Each row is followed by its class number.
[ -36   89  -22 -119   23  -80  -61   29 -148 -101   90   32   -4 -153
   -2   52   29 -121 -159   28   33  -22   72 -196  236  -22   29   88
   28 -135 -198  -71   30  159]
10
[-177 -279 -102  281 -234   77   12  138  -71   -2  152 -165   75 -170
 -120 -157  -11  -32   86  339   77   54 -120   56 -296   51   69  101
  234  278  -76 -175  164  -49]
0
[ 199  410   50 -141  204  -83  -75  -77 -113  131    5 -116  -86 -292
  169  191   25  -52 -239 -130  189  223  -12 -137   84  -98   15  278
  -64 -146 -222 -101   62  163]
11
[-319 -499   49   65 -158  -12  125  -96   59  170 -214  121  285  -34
 -161 -241 -152  219  126  329 -138   85 -182   46 -419  -38  121   27
   66  363   67  -64 -294 -149]
1
[-153 -463   42   79  -57   76 -118 -170   23  107 -208   51  463  -18
  -93 -375    9  223  143  425 -125  -21 -142   68 -344 -107  229  237
   54  321   37 -228 -197  -53]
1
[ -34  424   26 -147   71 -148 -116  -44 -204  134  425 -168 -191 -174
  141  314  261 -182 -380 -177  327  -81   -3  -85  315  147  -60   99
   12 -302 -280   -5  424  181]
12
[ -98   26 -115  -13  -53  -42  -69   14 -101  -77  -13    5  146  -53
   23   47 -185   -2  -41   67   18  -85   -8  -78  221  -69    1   63
   66  -28 -172   38   88   48]
5
[-465 -843   32  -35 -217  157   38  178  100  209 -265  342  618  332
 -336 -236 -105  579  342  242 -228 -114  -20   35 -363 -178  231 -186
 -139  406  508   99 -458 -411]
5
[ 231  281   72 -169  177  -90  -88 -168  -51  135  -37   -1   37  -83
  194  144  128   30 -220 -132  118  111   21 -108    1 -122   68  362
 -136 -158 -177  -73   21   57]
3
[ -36  -99   50 -160  117   33    3   38  -83  101 -155   90  291  -47
  -35   52 -117  317  -53  -64  -28   17  -34  -36  -90 -111   74  118
 -191   30  159   21 -231  -94]
8
[ 207  586   67 -112  118 -115 -110   50 -168 -165  252 -145 -414 -324
  108  315   43 -371 -303 -180  269  105  103 -110  375  197 -171   90
   25 -378 -415 -167  336  264]
10
[  -2   65  117 -150  245   55  -11  -98  -46  195 -285   32  169    3
   -8   31  -51  214  -21  -81  -38  179   29  -83 -142 -143  100  160
  -45   95   87    2 -174  -13]
9
[-224 -390   19 -104  -19  193 -202  146   15  144    2  -79  374  133
 -255    3  121  271  102  175  -29 -137  -70  101 -147  -57  136   57
 -258  123  216  -75  -59 -199]
5
[-146 -407 -168  126 -161  104   65  -83   88  -37 -196  119  199  107
 -121 -276 -357  100  205  303 -224   87 -154   38 -252 -129   65  145
   49  399   32 -135 -186  -50]
9
[ -93  -11  178 -172  148  -14  -37  -26  -19  197 -230  113  114   16
  -44   32   -6  191   -8  -94  -60  182   28 -160 -114 -208   83   95
 -147   30   26  -14 -191  -50]
6
[ -62 -168   22  -21  -54   95  -90  -71    9   15   63 -119  218 -237
 -135 -120   70   32    0  366   85  135  -88  -77 -348   47  122  192
   44  145  -93 -355   26  131]
6
[ -19  -47   59  -77  129   47   -4   -9   11  154 -227   16  228   47
   41  -26 -113  339   -5  -85  -84   10  -39   47 -193 -151  134   70
 -167   25  133   46 -206  -95]
8
[ -75  -14  -23   39   36   45   20  -94  -19 -158   27   97   88   48
   31  -69 -121   -9  -22   28   97 -149  103  -45  128  -26  164  -17
   95   55   -4  -14  -11   64]
9
[   4  163   15  -73   61   54  -37 -206  -10  109   98  -92   50   26
   63   83   86  -30 -101   29  130  -17  -34   60  -60   32  -45   69
  -67   -2  -27   20   51  117]
2
[-155  119  -85 -178  -69  -83 -265   51  -39  188  318 -104  -90  -44
   16  141  411 -154 -162   89  199  -44   20 -161  159   65   99   81
  -17 -129 -232  -50  369  152]
11
[ 197  635   -9 -152  152 -201  -77 -263  -40   62  283 -114 -381 -212
  245  349  367 -365 -414 -102  322  133   53 -177  213   91  -75  196
   49 -334 -343   -3  348  252]
4
[-368 -805 -104 -247 -180   82  -59   82   69  146 -432  266  766  271
 -386 -166 -222  603  214  221 -333 -160 -176   66 -316 -207  141  128
 -276  331  421   48 -434 -439]
7
[-126  -94  164 -358   94  -41  -46 -148  -28  271 -209  217  231    8
 -121  164   60  258 -154  -75    7  114  -73  -77 -199  -58   17  212
 -268   36   67   13 -221 -205]
0
[ 410  899   42  126  215 -214  134 -236 -148  -39  266 -367 -499 -445
  448  100    5 -574 -347 -131  157  325    8 -128  202   13 -200  290
  423 -294 -518  -53  388  408]
9
[-134  -80  -34  104 -153    0 -102 -114  -16  126  131  -43   90  -94
  -23 -194  235  -20  -34  327   43  174    4 -106 -215  -65  174  210
  149  195 -232 -178  129  186]
3
[-451 -628 -100  -97 -149   83 -170    6   63  182 -233  196  493  359
 -238  -99  175  457  199  290 -133 -157  -61   -7 -131 -115  173  -14
 -160  251  241  170 -187 -208]
1
[-253 -228  -50   34 -138   61  -19 -100    1  110   16   24  259 -153
  -86 -194   52   25    5  346   92   79 -114  -18 -227  -35   53  131
  173  272  -15  -91   34   49]
0
[ -87  209  -13 -125  -50  -54   20 -131   -5  152  193   43 -177   67
   98  247  160 -161 -186  -20  163   77   -5 -112   83   55  -47   41
   42  -61  -93  123  137  138]
4
[  71  253    5  177  -38  -14    4  -38  -34  225  171 -347  -58 -303
  185  -82 -126 -160  -73  171   38  241 -114   11 -226  -15  103  151
  184   79 -332 -232  201  176]
5
[-216 -274 -158  -40 -159   -7   40   39  -40  116  138   66   32  324
 -121   52   92   85   54   99 -130 -117   -3 -133 -148 -100  141  -68
 -102  134   54  132  -92  -97]
12
[ 156  132  -46  140   23  -32   72   41  -77   15  126 -174 -144 -192
   83  -54  -19 -202  -17  191  -32  245  -22 -133 -201  -91   80  157
  134   44 -197 -257  138  179]
10
[-164  -73  -19  -25  -57  -23  -33  -49   47  180  133   54  -13   97
  -13   25  294  -74  -31   97  -16    1   23 -137  -72 -150  132    6
   18   87    9   95   63    4]
4
[ 218  309    8  -29  -20  -92   75 -186 -101  171  209 -166  -62 -156
  106  104  -95 -167 -211   60   21  288  -98 -131 -219  -47  110  422
  110    6 -323 -252  146  210]
2
[-100  -89 -185  -29  -66    5   11   23   -6 -249  -68  102  -95   -4
  -60   23  -62 -132   35  136   17   -2   74 -238   44  -58   37 -103
   23   68  -58  113  -56   30]
0
[ 101  439  123 -135  128  -54  -79 -178  -59   43  256  -44 -181  -69
  205  187  256 -214 -275  -84  201   -8   42  -68  171   87  -18  106
  -70 -266 -212  -34  251  237]
8
[-104  -52  -20   59 -160    7 -120   -6  -38  137   70 -189  187 -196
  -40 -146   42  113  -76  241   80   80 -120  124 -268   90   59  189
   81  115 -135 -277  165   62]
7
[  78  152  128 -311  172   46  -69  -34   18  282 -117  -47  107   20
  -19  167  -26  173 -132 -176    4  121  -95   18  -83  -75  -19  167
 -357 -137   17 -116  -61  -19]
0
[-262 -142  -29 -210  -19   22  -53    7   44 -130 -124  366   62   43
 -101  -48   85   36   38  111   40  -24  239 -308   56 -122  141 -244
  -52  127   76  208 -309   28]
8
[-117 -198   27 -122   26   50  -40    7   47  101 -141    8  325   62
  -42   -8  -60  200   24   58  -52  -71 -125   75 -142  -96    6  134
 -155   66  206   73 -127 -226]
5
[-138  -90 -209  -72  -71    0  -83 -115  -13   76   40   26   89  210
   22  117   68   17  -43  106  -39 -134  -44  -70   58  -87   55   77
  -66   55  -76  142   25   35]
4
[  44  105  115 -180  122  -85    5  -37   22  150  -63   61   97 -108
   46   17   44   50  -50  -18  -17  202   37 -227 -163 -274  119  152
  -59  -20   19   54 -172  -44]
1
[  30  329   61 -256  114 -180  -10  -68  -65   87    5   97 -203 -165
  102  213   -4 -107 -251 -292   86  155   93 -235   47  -76  -14  132
 -136 -113 -252  108  -65   21]
3
[ -26  117    7  -47   41   17 -167  -99 -137  141  163  -27   55   61
   90   52  311   50 -108   23  128 -102  105  -50  103  -12  111   46
  -67  -40 -166  -26   65  186]
11
[-124   98 -143 -113  -67    4 -207   24  -19   17  266  -97 -109   96
  -33  127  368 -152 -113   79  146  -81   86  -62  107   38   35   31
 -104  -28 -126   35  268  102]
7
[  67  -96 -149  260  -40   73  -58  -76  -13  -71   81 -189  -28  -65
   14 -165  -64  -50   47  214   45  -48 -130  121 -181   -1  106  145
   51  147 -143 -270  153   66]
12
[ -93 -142  -29   76 -102   97  -23   -9   -4  112   76 -121  246 -175
  -89 -182   47   31   34  315   53  150 -133  -29 -274  -72  100  217
  178  158    9 -207  152   94]
0
[ 241  720  118 -117  162 -163 -110  -84 -139  174  227 -275 -395 -292
  285  279  222 -300 -393 -191  202  308   43 -162  161   44  -53  293
   39 -321 -486 -112  307  301]
5
[ -84 -140  201 -225   25  -88    9   45  -72   86   -5  234   99  -33
 -150  107  121   90  -90  -76   -9   77   37 -209 -137 -116   83  154
 -157   -9   -3  -75 -110 -137]
2
[  77  389  105  -76  105  -77  -90   -7 -144  -48  225  -75 -382  -84
   78  157  114 -283 -181 -150  147   44   89  -82  274  145 -101  -50
    0 -210 -334 -105  267  210]
12
[  56  139  148 -164   92  -95  173  -49  -12  246 -110  138    6  -80
   76   14 -270   46  -43 -149  -48  292  -68 -154 -100 -180   23  134
  -44  -25    3  -34 -213   16]
11
[ -46   26  -16 -196   35  -85  -71   16 -100 -118   28   95   42 -185
  -34   40   64 -106  -85   99  112    0   86 -226   57  -57   33   53
  106  -18 -106   12  -12   57]
11
[  12   38  -67  -29   45  -77  -53  -56   -9 -183  -93   -8    8 -126
   38  -46 -154  -33  -30   17   -8  -74   87  -74    5  -82   76  -85
   61  -22  -54  117  -84  -82]
3
[  85  237  154 -232  181   -8 -106  -58  -30  262   -2 -104  -42  -52
  -16  116   41  -35  -85  -61  -35  282  -27 -178 -154 -148   37  225
 -195  -88  -63 -151  -48   48]
6
[ -40  135   16    0   23  -46  -50   29 -151 -112  132  -77  -41  -17
   57  126  -32  -97 -109   26  115  -83   33  -47  183  -54   33   58
   50  -64 -127   35  132   69]
1
[-144 -116 -220  102 -150   25    1  -73   79    1   80   -9   48  239
   -3    5  -44   -8   83  162   31  -92   -7  -50  -84  -77  136  -11
   25  150  106  108   14  -58]
6
[ 175  207  -28 -113  136  -76  -82   -5 -149  107   22  -69  -15 -115
   47   98  192 -122 -122  -38  -36  134   17 -206   31 -203    0  311
  -44  -64 -166  -58   93   52]
0
[-105 -242  125 -214   55  -50  -88   34  -14  241 -244  177  263   83
 -156   67   51  380   23  -22  -97  115    2 -174 -313 -162  179  169
 -245   41   66 -123 -215 -227]
6
[ -63 -211   13  -43  -14   35 -119   14  181  102 -180  102  265  -27
  -30 -103   69  252  113  139   -8   80   10  -64 -283 -160  180   26
 -142  100  152  -14 -130 -233]
5
[ 115  335  184 -352  176 -112  -85 -115  -62  286    7  -23  -91  -50
   68  190   45   37 -245 -219   20  182  -52  -78 -146  -17    2  266
 -280 -184 -195 -152  -24   60]
11
[ 112  438 -135   56   90  -68   18 -114 -105   46  290 -161 -375   39
  185  237  192 -339 -143 -102  173   28   43  -81  178   21 -144   20
    1 -167 -231  138  300  158]
0
[ 186  634   36 -155  149 -127  -85 -127  -63  144  302 -135 -401 -255
  283  233  226 -438 -232 -158  206  204   70 -271  246    3  -59   50
   65 -282 -363   42  318  351]
11
[  18  195   28 -119   54   20  -85 -162   19  181  206   16 -101  -18
   49  113  454 -251  -90  112  151  173   58 -218   76  -20    9   83
   -5  -49  -52   45  174  152]
0
[-185 -422  106   53   67  152  -57   13   38  150 -255   94  392   37
 -137 -176  -31  514  172   82 -162   65   43  -36 -412 -242  332  -51
 -143  258  176   14 -359 -202]
4
[-183  -95  -31  -34  -59   21 -141  -52   88   85  212  -16  101   16
  -53   25  176   57  -48   62  185 -118   13  -32   42   73  163  -34
  -97  -50   44  -44  108  -34]
6
[-282 -860 -204  132 -242  196    7  -10  193  -26 -352  175  646  161
 -280 -450 -197  464  408  500 -241  -67 -109   41 -533 -201  257   -3
   29  486  390   10 -408 -269]
3
[ -76  -44  -22  168  -72    0  -83  -25   51  135  168 -126   29 -197
   12 -192  116  -37   30  259   40  170    5  -54 -244  -63  192   48
  112  144 -170 -173  101   29]
5
[-105    7  -67   -1 -109  -68 -185  -10  -37  246  275 -141 -102   35
   30   33  306 -144  -85   86   12   -2  -34 -107   86   -3  135  124
   23  -93 -231  -59  311  104]
3
[  74   46   -1   86  105   78 -108  -14  -49 -248  -13  -38  -67  -85
   26  -47 -109   13   13   21   80  -19   76  -21   86  -53   93  -69
  -35   -8 -140 -102   38   79]
12
[-455 -803 -253 -120 -206   62   25  110   66 -141 -351  338  403  343
 -361 -194 -253  430  290  255 -317 -183   11 -133 -226 -182  174 -261
 -131  401  344  280 -536 -364]
12
[-200   86  -51  -99  -13 -100 -179 -101  -50  181  125  -39  -37    6
   67   78  455  -68 -131  140  158   47   68 -200  -40  -53   60   81
  107  -49  -95  192  195   44]
3
[ 240  482   98  -76   51 -151  -26   73  -46  -45  223  -90 -414 -291
  189  124  -19 -396 -193 -236   57  138  108 -228  174  -24    4   15
  -24 -231 -501 -188  235  257]
2
[-159  127  157   46   81  -38  -46 -158 -149   95  -11 -141   37 -254
   10  -16  146   34 -159  204  144  206   35  -18 -170   84   54   55
  231   80 -170  -19   20   72]
5
[  15  -86   65 -135   77  -31 -149   29  -67  182  -76  -57  219    0
  -61   -4   73  135  -43  -15  -95  -10 -103   51    2 -134   26  266
 -161  -84  -43 -144   58 -109]
7
[ -89 -119   41 -168   39   27   85 -130   -9   17 -261  238  284   73
  -18   35 -400  244  -27  -65   34    5  -59   27 -101 -102   23  136
 -168  155  118   47 -300 -126]
3
[-163  -84   -6 -105  -27  -30  -24  -19  -35 -123  -68   97  220 -122
  -64   -4 -237   65  -48   48   60 -118   17  -79  160  -29   30  -75
  -11   16   22   -5 -118  -33]
6
[-516 -578 -185   32 -301   13  -81   86  135  237   19  240  253  268
 -166 -141  133  173  204  258  -70 -185  -50  -40  -69  -67  137 -173
  -51  235  219  177  -74 -245]
10
[-405 -710   13 -126 -128   85 -103   98   -1  208 -218  281  625  200
 -245 -175  -55  530  176  159 -156 -192  -72    0 -296 -225  261   32
 -252  283  277  -19 -273 -332]
7
[-198 -191  -37 -200  -77   11   44  -49   36 -134 -156  281  211   -6
  -85  -75 -251  104   66   91  -21    9   29  -99   12  -15  -98 -147
  -58   82   42  118 -245  -27]
7
[-116  -28   -2  -50   -6   34  -20 -103   71  169   89   11  186  -46
   24    3   79   62  -61   57  163  -91  -46   63  -12   53   38   33
  -11   46   67  -42   74  -20]
9
[-307 -784 -219   48 -234   92   56  200  108 -161 -202  359  347  380
 -350 -196 -163  277  319  173 -223 -283   41   -6  -76 -128  209  -79
  -50  390  354   58 -298 -366]
9
[-241 -312   31 -256    5   11 -233   18   40  218 -140  182  214  256
 -179   66  177  251   25   60 -109  -10   -7 -115 -120 -113  201  127
 -338   81  128   11 -128 -254]
5
[-181 -208  -87  127 -122    5    2 -173   40   24   24  -12  247 -199
    1 -276  -30   49    1  351   -1   31 -104  -43 -284  -55  125  177
  162  228 -186 -171   -7   62]
9
